Below are the code and all the weights of a small trained network. Each question names an input and a class and asks about switching units off, where a switched-off unit gives its printed mean instead of its output.

import numpy as np


def w(rows, s, z=0):
    codes = np.array(rows[::2]) - 128.0
    scale = np.full(codes.shape[1], s)
    scale[-1] = z or s
    return codes * scale


def f(y):
    return y / 2 * (1 + np.tanh(0.7978845608 * (y + 0.044715 * y**3)))


def log_softmax(a):
    a = a - a.max(-1, keepdims=True)
    return a - np.log(np.exp(a).sum(-1, keepdims=True))


def net(x, mask):
    res = np.array(x, float).reshape(1, 8) / 4 @ E
    y = f(res @ A[0][:, :-1].T + A[0][:, -1])
    res = res + np.where(mask, y, B[0][:, -1]) @ B[0][:, :-1]
    return log_softmax(res[-1] @ U[:, :-1].T + U[:, -1])


A, B = {}, {}
E = w([
[183,33,148],'x0',
[105,85,144],'x1',
[62,5,162],'x2',
[48,115,25],'x3',
[197,85,99],'x4',
[100,178,127],'x5',
[253,104,12],'x6',
[107,158,152],'x7',
],0.0056)
A[0] = w([
[146,148,59,173],'neuron 1',
[120,181,71,160],'neuron 2',
[71,177,143,147],'neuron 3',
[24,148,140,186],'neuron 4',
[51,194,18,250],'neuron 5',
[174,198,213,206],'neuron 6',
[75,54,148,138],'neuron 7',
[231,44,110,206],'neuron 8',
[65,207,108,254],'neuron 9',
[70,255,177,219],'neuron 10',
[101,167,20,119],'neuron 11',
[69,183,140,181],'neuron 12',
[76,53,143,136],'neuron 13',
[146,185,37,211],'neuron 14',
[151,72,150,112],'neuron 15',
[99,6,144,171],'neuron 16',
],0.0078,0.006)
B[0] = w([
[153,46,108,179],'neuron 1',
[172,47,178,172],'neuron 2',
[99,105,201,168],'neuron 3',
[30,108,169,205],'neuron 4',
[104,9,182,255],'neuron 5',
[174,61,105,216],'neuron 6',
[54,231,159,164],'neuron 7',
[84,140,17,224],'neuron 8',
[108,21,187,247],'neuron 9',
[135,56,163,255],'neuron 10',
[165,44,173,168],'neuron 11',
[100,79,226,189],'neuron 12',
[57,221,142,162],'neuron 13',
[136,43,127,224],'neuron 14',
[151,253,89,135],'neuron 15',
[44,228,123,192],'neuron 16',
],0.0068)
U = w([
[146,207,176,111],'0',
[192,236,175,6],'1',
[55,200,164,164],'2',
[255,164,119,126],'3',
[182,224,171,2],'4',
[155,49,162,149],'5',
[98,136,31,190],'6',
[66,103,191,92],'7',
],0.0085,0.0096)

Each question gives the input, the list of numbers given to net, and the class t.
The units are the neurons (one row each of A and B). Each row of codes is followed by its name. A weight is (code - 128) times the scale printed after its matrix; where a second scale follows, it is the last column's (A, B and U).
mask holds one flag per neuron, in row order. A switched-off neuron (its flag False) gives its mean, the last column of its row in B, instead of its output. The means were averaged over made-up inputs and are rounded, as every weight is.
A unit's drop is (log p(t) with every unit on - log p(t) with that unit switched off) / (log p(t) with every unit on - log p(t) with every unit switched off).
The circuit of an input: a set's keep is (log p(t) with only the set's units on - log p(t) with every unit switched off) / (log p(t) with every unit on - log p(t) with every unit switched off). Starting from the 12 units with the biggest drops (on a tie, the unit counted first), units are removed one at a time, each time the one whose removal leaves the highest keep (on an exact tie, the one counted first), for as long as the keep stays at least 0.8.
units of the circuit, in order: the units of the circuit, biggest drop first
unit that matters most: the unit with the biggest drop
top k neurons: the k neurons with the biggest drops, biggest first
drop when u is switched off: that unit's drop, to one decimal
input [5,7,4,-2,3,-6,2,-3], class 6: unit that matters most -> neuron 8
input [-4,-7,6,-6,1,-4,7,4], class 3: units of the circuit, in order -> neuron 4; neuron 5; neuron 9
input [-8,-4,-2,-7,8,7,-7,-4], class 5: units of the circuit, in order -> neuron 6; neuron 10
input [5,-5,-6,6,8,-8,7,1], class 6: top 2 neurons -> neuron 8; neuron 9
input [1,-2,-7,-5,7,-2,-2,1], class 3: top 2 neurons -> neuron 5; neuron 4
input [3,-1,-8,-8,-5,-3,-1,-4], class 3: top 2 neurons -> neuron 5; neuron 4
input [2,-5,-2,-5,0,0,4,8], class 3: top 2 neurons -> neuron 5; neuron 4
input [-3,-4,-1,8,4,3,-4,2], class 5: drop when neuron 5 is switched off -> 0.1
input [6,-1,2,-6,2,-1,-1,-2], class 3: drop when neuron 4 is switched off -> 0.2
input [-5,1,-1,-3,6,-8,6,3], class 6: drop when neuron 8 is switched off -> 0.5
